Below are the code and all the weights of a small trained network. Each question names an input and a target symbol and asks about switching units off, where a switched-off unit gives its printed mean instead of its output.

import numpy as np


def w(rows, s, z=0):
    codes = np.array(rows[::2]) - 128.0
    scale = np.full(codes.shape[1], s)
    scale[-1] = z or s
    return codes * scale


def norm(h):
    return h / np.sqrt((h * h).mean(-1, keepdims=True) + 1e-5)


def f(y):
    return y / 2 * (1 + np.tanh(0.7978845608 * (y + 0.044715 * y**3)))


def softmax(a):
    e = np.exp(a - a.max(-1, keepdims=True))
    return e / e.sum(-1, keepdims=True)


def log_softmax(a):
    a = a - a.max(-1, keepdims=True)
    return a - np.log(np.exp(a).sum(-1, keepdims=True))


def net(x, mask):
    ids = ['ΓΘΨαεητ'.index(c) for c in x.split()]
    T = len(ids)
    res = E[ids] + P[:T]
    u = 0
    for l in range(2):
        q, k, v = (norm(res) @ M[l].T for M in (Q, K, V))
        z = softmax(np.where(np.tri(T) > 0, q @ k.T / 4**0.5, -1e9)) @ v
        res = res + np.where(mask[u], z, O[l][:, -1]) @ O[l][:, :-1]
        u += 1
        y = f(norm(res) @ A[l][:, :-1].T + A[l][:, -1])
        res = res + np.where(mask[u : u + 8], y, B[l][:, -1]) @ B[l][:, :-1]
        u += 8
    return log_softmax(norm(res)[-1] @ U[:, :-1].T + U[:, -1])


Q, K, V, O, A, B = {}, {}, {}, {}, {}, {}
E = w([
[138,120,127],'Γ',
[142,154,150],'Θ',
[168,158,122],'Ψ',
[98,101,155],'α',
[94,102,127],'ε',
[133,253,138],'η',
[127,135,110],'τ',
],0.016)
P = w([
[8,6,212],'0',
[68,1,144],'1',
[124,45,124],'2',
[149,62,126],'3',
[174,64,136],'4',
[189,73,125],'5',
[200,77,122],'6',
[215,90,105],'7',
[223,91,120],'8',
[226,97,114],'9',
[233,98,106],'10',
[238,105,108],'11',
],0.0014)
Q[0] = w([
[13,134,142],'0.h0',
[118,252,210],'0.h0',
[153,80,189],'0.h0',
[121,35,99],'0.h0',
],0.0039)
K[0] = w([
[134,254,97],'0.h0',
[156,80,29],'0.h0',
[164,7,107],'0.h0',
[96,207,152],'0.h0',
],0.004)
V[0] = w([
[34,173,73],'0.h0',
[252,121,155],'0.h0',
[59,186,179],'0.h0',
[193,93,195],'0.h0',
],0.0039)
O[0] = w([
[141,47,178,7],'0.h0',
[251,76,158,234],'0.h0',
[30,115,246,185],'0.h0',
[176,151,187,255],'0.h0',
],0.0027,0.00045)
A[0] = w([
[165,202,102,166],'0.n0',
[209,182,150,122],'0.n1',
[211,62,121,170],'0.n2',
[121,160,31,209],'0.n3',
[102,49,120,205],'0.n4',
[121,47,176,250],'0.n5',
[94,127,254,201],'0.n6',
[12,175,178,102],'0.n7',
],0.005,0.0019)
B[0] = w([
[150,55,108,254],'0.n0',
[61,105,162,247],'0.n1',
[124,70,83,206],'0.n2',
[152,94,161,194],'0.n3',
[253,153,81,176],'0.n4',
[194,66,45,217],'0.n5',
[230,117,58,216],'0.n6',
[155,157,108,172],'0.n7',
],0.0034,0.0019)
Q[1] = w([
[218,90,46],'1.h0',
[59,173,86],'1.h0',
[146,171,189],'1.h0',
[254,75,45],'1.h0',
],0.0086)
K[1] = w([
[253,161,148],'1.h0',
[104,68,154],'1.h0',
[58,137,161],'1.h0',
[235,127,158],'1.h0',
],0.0074)
V[1] = w([
[12,3,6],'1.h0',
[199,197,66],'1.h0',
[229,168,190],'1.h0',
[66,69,72],'1.h0',
],0.0033)
O[1] = w([
[118,112,85,4],'1.h0',
[202,191,166,232],'1.h0',
[26,100,2,239],'1.h0',
[244,51,207,60],'1.h0',
],0.0035,0.0016)
A[1] = w([
[200,146,134,123],'1.n0',
[75,73,186,223],'1.n1',
[135,227,212,249],'1.n2',
[212,155,114,194],'1.n3',
[179,20,84,253],'1.n4',
[37,167,2,22],'1.n5',
[78,142,139,121],'1.n6',
[185,121,168,73],'1.n7',
],0.0057,0.0019)
B[1] = w([
[69,155,63,160],'1.n0',
[209,186,158,123],'1.n1',
[122,30,150,243],'1.n2',
[23,129,121,200],'1.n3',
[125,196,189,254],'1.n4',
[198,94,119,132],'1.n5',
[161,132,78,117],'1.n6',
[120,167,3,126],'1.n7',
],0.0047,0.004)
U = w([
[48,128,40,105],'Γ',
[197,78,95,124],'Θ',
[254,152,51,166],'Ψ',
[42,50,176,138],'α',
[188,73,254,180],'ε',
[134,127,147,1],'η',
[51,193,202,127],'τ',
],0.009,0.0051)

Each question gives the input, a string of symbols that net reads in full, and the target symbol t.
The units are the heads (4 rows each of Q, K, V and O) and the neurons (one row each of A and B). Each row of codes is followed by its name. A weight is (code - 128) times the scale printed after its matrix; where a second scale follows, it is the last column's (O, A, B and U).
mask holds one flag per unit, layer by layer, with each layer's heads first. A switched-off unit (its flag False) gives its mean, the last column of its rows in O or B, instead of its output. The means were averaged over made-up inputs and are rounded, as every weight is.
A unit's drop is (log p(t) with every unit on - log p(t) with that unit switched off) / (log p(t) with every unit on - log p(t) with every unit switched off).
The circuit of an input: a set's keep is (log p(t) with only the set's units on - log p(t) with every unit switched off) / (log p(t) with every unit on - log p(t) with every unit switched off). Starting from the 12 units with the biggest drops (on a tie, the unit counted first), units are removed one at a time, each time the one whose removal leaves the highest keep (on an exact tie, the one counted first), for as long as the keep stays at least 0.8.
units of the circuit, in order: the units of the circuit, biggest drop first
most important unit: the unit with the biggest drop
k most important neurons: the k neurons with the biggest drops, biggest first
top k neurons in layer l: the k neurons of layer l with the biggest drops, biggest first
drop of u: that unit's drop, to one decimal
input Θ η ε Ψ Γ, target Ψ: units of the circuit, in order : (1.n2, 0.n2, 0.n5, 1.n4)
input α Ψ η η Γ, target Ψ: units of the circuit, in order : (1.n2, 0.n5, 0.n2, 1.n4)
input α Θ ε, target Θ: most important unit : 1.n5
input η Θ Ψ τ, target Ψ: units of the circuit, in order : (1.n5, 1.n2)
input α Γ η η ε ε Γ, target τ: top 2 neurons in layer 0 : (0.n6, 0.n0)
input η ε τ Γ α α η Θ, target α: 2 most important neurons : (1.n2, 1.n4)
input ε α η η Θ η Ψ α η ε, target Ψ: 2 most important neurons : (1.n5, 1.n2)
input α α Ψ α Γ α Γ η Γ α, target τ: top 2 neurons in layer 0 : (0.n0, 0.n4)
input η η τ τ, target τ: top 2 neurons in layer 0 : (0.n4, 0.n3)
input τ Θ ε, target Θ: 3 most important neurons : (0.n6, 1.n5, 0.n4)
input Γ η α Ψ, target Γ: 2 most important neurons : (1.n4, 1.n3)
input τ α η η Γ τ, target τ: drop of 0.n7 : 0.0
input Γ α Γ τ Γ Θ η τ Θ τ Γ α, target Ψ: drop of 0.n6 : 0.5
input η Ψ Γ Ψ ε, target Ψ: most important unit : 1.n2
input Γ α α α α, target ε: drop of 1.h0 : 0.3
input α η τ Θ Ψ τ, target Ψ: drop of 1.n3 : 0.2
